Below is a small trained network, with its code and all its weights. Each question gives an input and a class and asks what happens when units are switched off, that is, made to give their printed mean instead of their output.

import numpy as np


def w(rows, s, z=0):
    codes = np.array(rows[::2]) - 128.0
    scale = np.full(codes.shape[1], s)
    scale[-1] = z or s
    return codes * scale


def norm(h):
    return h / np.sqrt((h * h).mean(-1, keepdims=True) + 1e-5)


def f(y):
    return np.maximum(y, 0)


def log_softmax(a):
    a = a - a.max(-1, keepdims=True)
    return a - np.log(np.exp(a).sum(-1, keepdims=True))


def net(x, mask):
    res = np.array(x, float).reshape(1, 5) / 4 @ E
    u = 0
    for l in range(2):
        y = f(norm(res) @ A[l][:, :-1].T + A[l][:, -1])
        res = res + np.where(mask[u : u + 12], y, B[l][:, -1]) @ B[l][:, :-1]
        u += 12
    return log_softmax(norm(res)[-1] @ U[:, :-1].T + U[:, -1])


A, B = {}, {}
E = w([
[214,154,69,27,207],'x0',
[176,216,86,151,32],'x1',
[61,111,2,117,161],'x2',
[140,122,116,137,121],'x3',
[105,146,153,110,144],'x4',
],0.008)
A[0] = w([
[20,106,89,164,76,65],'L0N1',
[216,114,178,102,129,65],'L0N2',
[115,174,185,163,129,99],'L0N3',
[149,190,102,76,95,4],'L0N4',
[75,152,108,173,98,19],'L0N5',
[61,244,105,114,9,82],'L0N6',
[61,75,167,154,139,92],'L0N7',
[93,121,66,102,131,63],'L0N8',
[147,40,130,157,117,243],'L0N9',
[139,90,221,200,69,176],'L0N10',
[141,91,131,87,194,81],'L0N11',
[72,149,76,117,136,194],'L0N12',
],0.012,0.0028)
B[0] = w([
[85,53,152,171,157,223],'L0N1',
[164,32,156,157,207,201],'L0N2',
[94,148,125,121,122,179],'L0N3',
[213,235,154,254,196,175],'L0N4',
[151,41,193,140,117,174],'L0N5',
[177,39,111,94,39,239],'L0N6',
[133,205,126,218,138,202],'L0N7',
[180,239,48,128,123,182],'L0N8',
[59,181,183,92,159,196],'L0N9',
[57,213,139,52,112,255],'L0N10',
[148,102,120,50,54,199],'L0N11',
[134,123,50,181,100,202],'L0N12',
],0.0081,0.0076)
A[1] = w([
[119,124,8,105,164,206],'L1N1',
[76,107,223,70,62,99],'L1N2',
[64,52,26,194,85,41],'L1N3',
[161,110,125,101,132,117],'L1N4',
[174,152,177,86,148,96],'L1N5',
[104,105,152,186,172,121],'L1N6',
[143,119,146,95,136,50],'L1N7',
[106,45,178,140,162,61],'L1N8',
[31,170,143,242,200,166],'L1N9',
[83,173,106,93,158,55],'L1N10',
[180,72,106,76,87,109],'L1N11',
[66,121,159,205,100,4],'L1N12',
],0.011,0.0024)
B[1] = w([
[89,130,122,54,63,236],'L1N1',
[171,166,148,81,72,253],'L1N2',
[148,52,180,141,160,242],'L1N3',
[92,97,138,104,188,163],'L1N4',
[138,77,133,253,151,199],'L1N5',
[74,145,61,136,100,170],'L1N6',
[154,108,139,131,110,152],'L1N7',
[118,52,84,69,165,177],'L1N8',
[95,176,99,240,191,246],'L1N9',
[102,162,146,103,139,162],'L1N10',
[20,142,205,119,213,195],'L1N11',
[255,128,38,68,182,197],'L1N12',
],0.0075,0.0066)
U = w([
[64,219,195,171,145,249],'0',
[134,173,174,114,6,66],'1',
[52,115,77,231,161,58],'2',
[111,18,137,172,66,203],'3',
[149,57,180,82,196,117],'4',
[224,166,173,200,174,45],'5',
[84,131,66,26,144,2],'6',
[191,173,43,118,85,202],'7',
],0.019,0.0015)

Each question gives the input, the list of numbers given to net, and the class t.
The units are the neurons (one row each of A and B). Each row of codes is followed by its name. A weight is (code - 128) times the scale printed after its matrix; where a second scale follows, it is the last column's (A, B and U).
mask holds one flag per neuron, layer by layer. A switched-off neuron (its flag False) gives its mean, the last column of its row in B, instead of its output. The means were averaged over made-up inputs and are rounded, as every weight is.
A unit's drop is (log p(t) with every unit on - log p(t) with that unit switched off) / (log p(t) with every unit on - log p(t) with every unit switched off).
The circuit of an input: a set's keep is (log p(t) with only the set's units on - log p(t) with every unit switched off) / (log p(t) with every unit on - log p(t) with every unit switched off). Starting from the 12 units with the biggest drops (on a tie, the unit counted first), units are removed one at a time, each time the one whose removal leaves the highest keep (on an exact tie, the one counted first), for as long as the keep stays at least 0.8.
units of the circuit, in order: the units of the circuit, biggest drop first
most important unit: the unit with the biggest drop
top k neurons: the k neurons with the biggest drops, biggest first
top k neurons in layer l: the k neurons of layer l with the biggest drops, biggest first
drop when u is switched off: that unit's drop, to one decimal
input [1,1,3,-7,7], class 7: most important unit	L0N8
input [-6,1,-2,1,0], class 1: units of the circuit, in order	(L0N6 L0N10)
input [-7,2,0,6,-8], class 1: top 4 neurons	(L0N10 L1N2 L0N2 L0N9)
input [1,8,-3,-2,-4], class 5: top 4 neurons	(L0N4 L1N1 L0N11 L1N2)
input [-5,0,-8,7,-4], class 0: top 3 neurons	(L0N6 L0N10 L0N11)
input [5,-8,1,5,4], class 6: units of the circuit, in order	(L1N3 L0N1)
input [1,6,-5,4,-3], class 5: top 2 neurons in layer 0	(L0N4 L0N2)
input [7,2,-3,7,5], class 5: top 2 neurons	(L0N4 L0N6)
input [-1,-1,-3,-7,-5], class 0: top 2 neurons	(L0N10 L0N6)
input [-4,1,2,4,3], class 3: top 2 neurons in layer 0	(L0N6 L0N1)
input [-7,-7,0,0,-8], class 0: top 2 neurons	(L0N10 L0N9)
input [-7,4,6,-5,-4], class 3: drop when L0N6 is switched off	0.5
input [-6,-5,-2,5,6], class 0: drop when L0N10 is switched off	0.6
input [2,6,-2,6,8], class 5: drop when L0N4 is switched off	1.3
input [-5,7,6,-5,8], class 3: units of the circuit, in order	(L0N6)
